A = [101 114 114 130 144 145 129 134 127 143]
A[0]: 101
A[2]: 114
A[7]: 134
A[3]: 130

grid =
130,126,129,134,130,134,122,135,124,134,131,116,134,133,132,121
135,126,121,131,137,131,115,133,121,130,126,111,140,131,125,128
124,130,129,118,122,118,125,121,128,122,131,123,128,121,124,136
127,125,126,127,126,127,118,134,124,126,133,107,132,127,128,130
130,129,128,125,132,125,118,124,123,131,129,116,139,128,125,129
131,127,128,130,131,130,112,133,119,133,133,102,141,131,129,124
130,124,126,131,131,131,125,131,126,129,127,123,131,130,128,126
123,125,132,126,121,126,127,130,128,126,134,120,125,126,131,128
grid[-8,0]	130
grid[-8]	[130, 126, 129, 134, 130, 134, 122, 135, 124, 134, 131, 116, 134, 133, 132, 121]
grid[-8,-6]	131
grid[:, -7]	[134, 130, 122, 126, 131, 133, 129, 126]
grid[1,-16]	135
grid[-1,-6]	134
grid[:, -3]	[133, 131, 121, 127, 128, 131, 130, 126]
grid[4,7]	124
grid[-2,7]	131
grid[-4,10]	129
grid[4]	[130, 129, 128, 125, 132, 125, 118, 124, 123, 131, 129, 116, 139, 128, 125, 129]
grid[7,-15]	125
grid[-2,-10]	125
grid[5,12]	141
grid[:, -5]	[116, 111, 123, 107, 116, 102, 123, 120]
grid[6]	[130, 124, 126, 131, 131, 131, 125, 131, 126, 129, 127, 123, 131, 130, 128, 126]
grid[4,3]	125
grid[7,-10]	127
grid[5,5]	130
grid[-4,9]	131
grid[7]	[123, 125, 132, 126, 121, 126, 127, 130, 128, 126, 134, 120, 125, 126, 131, 128]
grid[4,4]	132
grid[-1,-16]	123
grid[:, -9]	[135, 133, 121, 134, 124, 133, 131, 130]
grid[-5,7]	134
grid[-1,-14]	132
grid[:, 5]	[134, 131, 118, 127, 125, 130, 131, 126]
grid[:, -13]	[134, 131, 118, 127, 125, 130, 131, 126]
grid[0,1]	126
grid[-5,-1]	130
grid[0,14]	132
grid[-6,0]	124
grid[6,2]	126
grid[-4,11]	116
grid[2,-3]	121
grid[-5,8]	124
grid[-5,3]	127

x =
[[133, 128, 125, 128, 126, 133, 130, 124, 122, 127, 131, 137, 126, 125],
 [137, 136, 132, 128, 128, 127, 131, 104, 131, 131, 124, 127, 132, 124],
 [130, 133, 129, 136, 134, 128, 125, 113, 126, 126, 122, 130, 126, 124],
 [128, 129, 132, 130, 130, 130, 124, 145, 128, 126, 133, 125, 127, 128],
 [130, 131, 131, 127, 124, 122, 133, 133, 122, 132, 129, 133, 121, 125],
 [132, 126, 121, 131, 130, 131, 128, 128, 131, 126, 126, 125, 131, 129],
 [133, 126, 119, 125, 130, 136, 131, 106, 128, 132, 134, 129, 128, 125],
 [129, 137, 125, 126, 125, 128, 135, 132, 134, 122, 134, 122, 136, 124],
 [157, 132, 129, 126, 127, 124, 130, 112, 129, 124, 125, 122, 129, 123],
 [124, 128, 131, 125, 131, 121, 129, 115, 125, 126, 128, 127, 126, 128],
 [123, 133, 123, 128, 123, 130, 127, 123, 117, 130, 125, 125, 130, 134],
 [122, 128, 128, 124, 127, 122, 127, 157, 141, 130, 135, 120, 131, 127]]
x[-12, -14]: 133
x[:, 1]: [128, 136, 133, 129, 131, 126, 126, 137, 132, 128, 133, 128]
x[8, 0]: 157
x[2, 4]: 134
x[-2]: [123, 133, 123, 128, 123, 130, 127, 123, 117, 130, 125, 125, 130, 134]
x[-4, 2]: 129
x[11]: [122, 128, 128, 124, 127, 122, 127, 157, 141, 130, 135, 120, 131, 127]
x[-10, -13]: 133
x[-5, -8]: 135
x[7, 4]: 125
x[9, -8]: 129
x[8, -7]: 112
x[-5, -5]: 122
x[-9]: [128, 129, 132, 130, 130, 130, 124, 145, 128, 126, 133, 125, 127, 128]
x[-11, -3]: 127
x[:, -9]: [133, 127, 128, 130, 122, 131, 136, 128, 124, 121, 130, 122]
x[7, -2]: 136
x[-1, 11]: 120
x[-4, 4]: 127
x[8]: [157, 132, 129, 126, 127, 124, 130, 112, 129, 124, 125, 122, 129, 123]
x[-9, -14]: 128
x[-5, -1]: 124
x[-2, -3]: 125
x[7]: [129, 137, 125, 126, 125, 128, 135, 132, 134, 122, 134, 122, 136, 124]
x[6]: [133, 126, 119, 125, 130, 136, 131, 106, 128, 132, 134, 129, 128, 125]
x[10, 7]: 123
x[4, 9]: 132
x[-8, 1]: 131
x[11, -8]: 127
x[3, -1]: 128
x[-4, 10]: 125
x[2]: [130, 133, 129, 136, 134, 128, 125, 113, 126, 126, 122, 130, 126, 124]
x[-9, -4]: 133
x[0, 3]: 128
x[:, -4]: [131, 124, 122, 133, 129, 126, 134, 134, 125, 128, 125, 135]
x[10, 9]: 130
